Here is a tiny trained network, its code and every weight. The questions are about switching its units off for an input and a class, where a switched-off unit gives its printed mean instead of its output.

import numpy as np


def w(rows, s, z=0):
    codes = np.array(rows[::2]) - 128.0
    scale = np.full(codes.shape[1], s)
    scale[-1] = z or s
    return codes * scale


def norm(h):
    return h / np.sqrt((h * h).mean(-1, keepdims=True) + 1e-5)


def f(y):
    return np.maximum(y, 0)


def log_softmax(a):
    a = a - a.max(-1, keepdims=True)
    return a - np.log(np.exp(a).sum(-1, keepdims=True))


def net(x, mask):
    res = np.array(x, float).reshape(1, 8) / 4 @ E
    u = 0
    for l in range(2):
        y = f(norm(res) @ A[l][:, :-1].T + A[l][:, -1])
        res = res + np.where(mask[u : u + 14], y, B[l][:, -1]) @ B[l][:, :-1]
        u += 14
    return log_softmax(norm(res)[-1] @ U[:, :-1].T + U[:, -1])


A, B = {}, {}
E = w([
[130,129,127,130,130,130,129,129,131,125,131,127],'x0',
[130,131,126,127,130,127,130,130,127,131,128,133],'x1',
[128,132,124,129,131,124,131,128,130,132,124,130],'x2',
[248,156,141,97,119,148,91,149,121,138,84,73],'x3',
[130,126,127,128,126,129,128,126,127,129,127,128],'x4',
[118,152,112,126,170,138,99,87,77,50,82,165],'x5',
[118,146,188,125,147,191,186,113,146,141,80,136],'x6',
[130,132,126,127,128,127,131,126,129,127,129,126],'x7',
],0.014)
A[0] = w([
[66,124,125,154,153,123,151,102,104,20,153,213,117],'L0N0',
[121,149,202,127,162,218,210,100,139,158,89,144,148],'L0N1',
[135,145,101,168,133,158,139,80,116,149,128,139,41],'L0N2',
[112,153,170,135,146,204,177,107,139,150,98,125,137],'L0N3',
[173,162,129,139,123,124,114,156,100,176,117,120,71],'L0N4',
[72,108,74,114,132,66,89,157,114,137,212,124,80],'L0N5',
[43,80,148,154,86,121,171,141,177,160,192,137,181],'L0N6',
[104,136,109,106,172,133,126,77,67,60,111,149,87],'L0N7',
[205,166,163,107,77,130,122,186,112,176,122,60,107],'L0N8',
[166,147,106,120,132,136,111,98,94,1,57,205,56],'L0N9',
[197,137,135,86,142,156,80,203,129,70,49,54,14],'L0N10',
[69,152,198,133,169,160,246,129,133,137,112,143,40],'L0N11',
[112,144,106,114,161,70,195,169,168,216,165,177,108],'L0N12',
[133,150,133,110,128,128,173,132,120,167,142,152,2],'L0N13',
],0.0071,0.004)
B[0] = w([
[137,90,80,77,65,90,133,176,140,40,59,167,230],'L0N0',
[64,165,218,122,155,220,173,111,202,157,88,124,225],'L0N1',
[144,176,148,142,93,161,95,150,163,116,195,176,130],'L0N2',
[101,125,189,119,132,188,145,140,149,166,101,145,195],'L0N3',
[127,132,113,105,79,85,111,103,169,80,122,123,160],'L0N4',
[157,68,125,254,151,149,181,119,111,170,93,219,209],'L0N5',
[169,159,175,133,160,147,129,64,30,176,230,77,254],'L0N6',
[136,101,124,103,66,128,137,200,177,90,133,156,195],'L0N7',
[108,57,71,104,156,76,180,168,172,10,112,190,223],'L0N8',
[109,180,160,161,166,122,126,49,30,159,208,111,213],'L0N9',
[135,154,156,165,161,107,125,98,90,224,185,85,205],'L0N10',
[53,171,53,89,109,141,62,149,177,157,178,39,199],'L0N11',
[143,122,141,139,114,157,164,104,54,144,158,97,198],'L0N12',
[111,137,147,87,103,157,120,157,141,159,158,111,134],'L0N13',
],0.0067,0.009)
A[1] = w([
[188,145,199,118,148,149,168,147,118,132,66,138,47],'L1N0',
[117,145,170,60,171,143,162,138,126,87,83,128,97],'L1N1',
[173,69,112,112,121,112,155,207,253,129,96,134,98],'L1N2',
[78,105,106,120,125,132,126,156,152,78,75,177,87],'L1N3',
[76,170,166,88,162,206,114,101,193,178,51,125,70],'L1N4',
[73,175,161,82,155,192,168,103,112,119,115,136,88],'L1N5',
[84,126,116,116,125,97,135,160,163,109,76,183,136],'L1N6',
[153,151,158,117,142,153,145,138,150,184,100,101,83],'L1N7',
[111,112,174,136,106,166,199,148,202,208,109,84,66],'L1N8',
[206,113,87,115,172,43,83,138,113,121,138,94,71],'L1N9',
[168,169,144,146,173,154,62,117,90,149,107,127,100],'L1N10',
[157,97,114,109,131,109,126,148,101,143,175,98,114],'L1N11',
[180,149,176,99,148,114,160,108,132,124,92,108,4],'L1N12',
[157,116,110,98,107,78,108,127,79,99,179,123,131],'L1N13',
],0.011,0.0035)
B[1] = w([
[138,62,125,198,190,116,98,95,127,126,142,254,178],'L1N0',
[131,112,164,217,128,158,139,144,177,94,145,141,185],'L1N1',
[127,22,91,65,103,141,132,229,214,169,51,164,197],'L1N2',
[162,161,122,138,82,137,37,131,195,94,69,119,174],'L1N3',
[206,113,6,183,93,27,130,122,70,133,166,98,237],'L1N4',
[132,152,219,128,102,147,132,114,215,181,87,73,225],'L1N5',
[142,140,131,143,60,129,86,178,148,62,150,132,166],'L1N6',
[105,86,149,93,160,114,155,93,87,75,160,183,189],'L1N7',
[86,128,116,36,169,137,71,171,66,67,116,194,248],'L1N8',
[75,188,154,76,99,182,108,123,161,137,135,37,208],'L1N9',
[163,155,145,113,194,96,131,27,129,171,136,113,169],'L1N10',
[146,174,150,187,89,107,167,125,153,140,82,81,188],'L1N11',
[108,103,135,166,161,157,144,112,103,102,132,202,161],'L1N12',
[171,122,65,99,135,89,141,160,71,145,118,109,218],'L1N13',
],0.0089,0.011)
U = w([
[155,81,87,233,104,82,206,138,24,199,203,103,180],'0',
[138,117,32,150,57,62,64,162,72,23,114,197,133],'1',
[188,76,61,68,73,91,142,220,212,185,80,47,24],'2',
[191,217,86,97,186,75,66,84,49,133,124,13,102],'3',
[16,158,193,63,148,189,172,125,129,180,188,95,246],'4',
[65,194,176,185,62,181,83,127,253,50,82,113,86],'5',
[110,29,142,80,203,159,125,211,191,99,77,246,115],'6',
[158,149,200,187,227,142,118,9,141,129,98,199,104],'7',
],0.013,0.0012)

Each question gives the input, the list of numbers given to net, and the class t.
The units are the neurons (one row each of A and B). Each row of codes is followed by its name. A weight is (code - 128) times the scale printed after its matrix; where a second scale follows, it is the last column's (A, B and U).
mask holds one flag per neuron, layer by layer. A switched-off neuron (its flag False) gives its mean, the last column of its row in B, instead of its output. The means were averaged over made-up inputs and are rounded, as every weight is.
A unit's drop is (log p(t) with every unit on - log p(t) with that unit switched off) / (log p(t) with every unit on - log p(t) with every unit switched off).
unit that matters most: the unit with the biggest drop
top k neurons: the k neurons with the biggest drops, biggest first
top k neurons in layer l: the k neurons of layer l with the biggest drops, biggest first
drop when u is switched off: that unit's drop, to one decimal
input [4,-6,-6,1,5,7,0,2], class 3: unit that matters most -> L0N9
input [5,-3,-2,8,-5,-1,6,8], class 6: top 2 neurons -> (L0N8; L0N6)
input [-4,3,-6,6,3,1,5,4], class 7: top 2 neurons -> (L0N10; L0N0)
input [-1,3,-4,-8,3,1,8,-2], class 5: top 3 neurons in layer 0 -> (L0N0; L0N10; L0N9)
input [0,7,-7,0,4,-8,-5,-7], class 0: top 3 neurons in layer 0 -> (L0N6; L0N0; L0N12)
input [-7,6,-7,2,6,1,3,4], class 7: top 2 neurons -> (L1N5; L1N4)
input [-6,5,3,2,2,0,2,-6], class 6: top 3 neurons -> (L0N6; L0N8; L1N5)
input [8,-3,7,7,-8,1,6,5], class 7: top 3 neurons in layer 0 -> (L0N10; L0N0; L0N7)
input [-5,6,1,0,6,2,8,-2], class 5: top 3 neurons -> (L0N6; L1N5; L0N11)
input [6,-4,-5,1,2,1,-8,1], class 3: top 3 neurons -> (L0N0; L0N8; L1N9)
input [4,-4,-5,-3,-4,0,-4,-8], class 0: top 3 neurons in layer 0 -> (L0N6; L0N8; L0N5)
input [-8,8,1,-6,-5,0,-4,3], class 0: top 4 neurons -> (L0N6; L0N8; L1N8; L0N12)
input [-6,-2,-7,1,5,4,-8,3], class 3: top 2 neurons -> (L0N8; L1N9)
input [0,6,4,-3,7,-8,2,-2], class 4: top neuron -> (L1N4)
input [-4,-8,-8,5,2,4,1,0], class 7: top 2 neurons in layer 0 -> (L0N11; L0N6)
input [-4,0,-8,1,7,1,-5,3], class 3: drop when L1N2 is switched off -> 0.2
input [0,4,1,-7,4,7,1,5], class 5: drop when L1N8 is switched off -> 0.1
input [5,-8,4,2,-5,5,0,-7], class 3: drop when L0N1 is switched off -> 0.9
input [-5,2,-2,-1,4,6,4,7], class 5: drop when L1N4 is switched off -> 0.0
input [-8,6,3,8,8,-2,6,0], class 6: top neuron -> (L0N8)
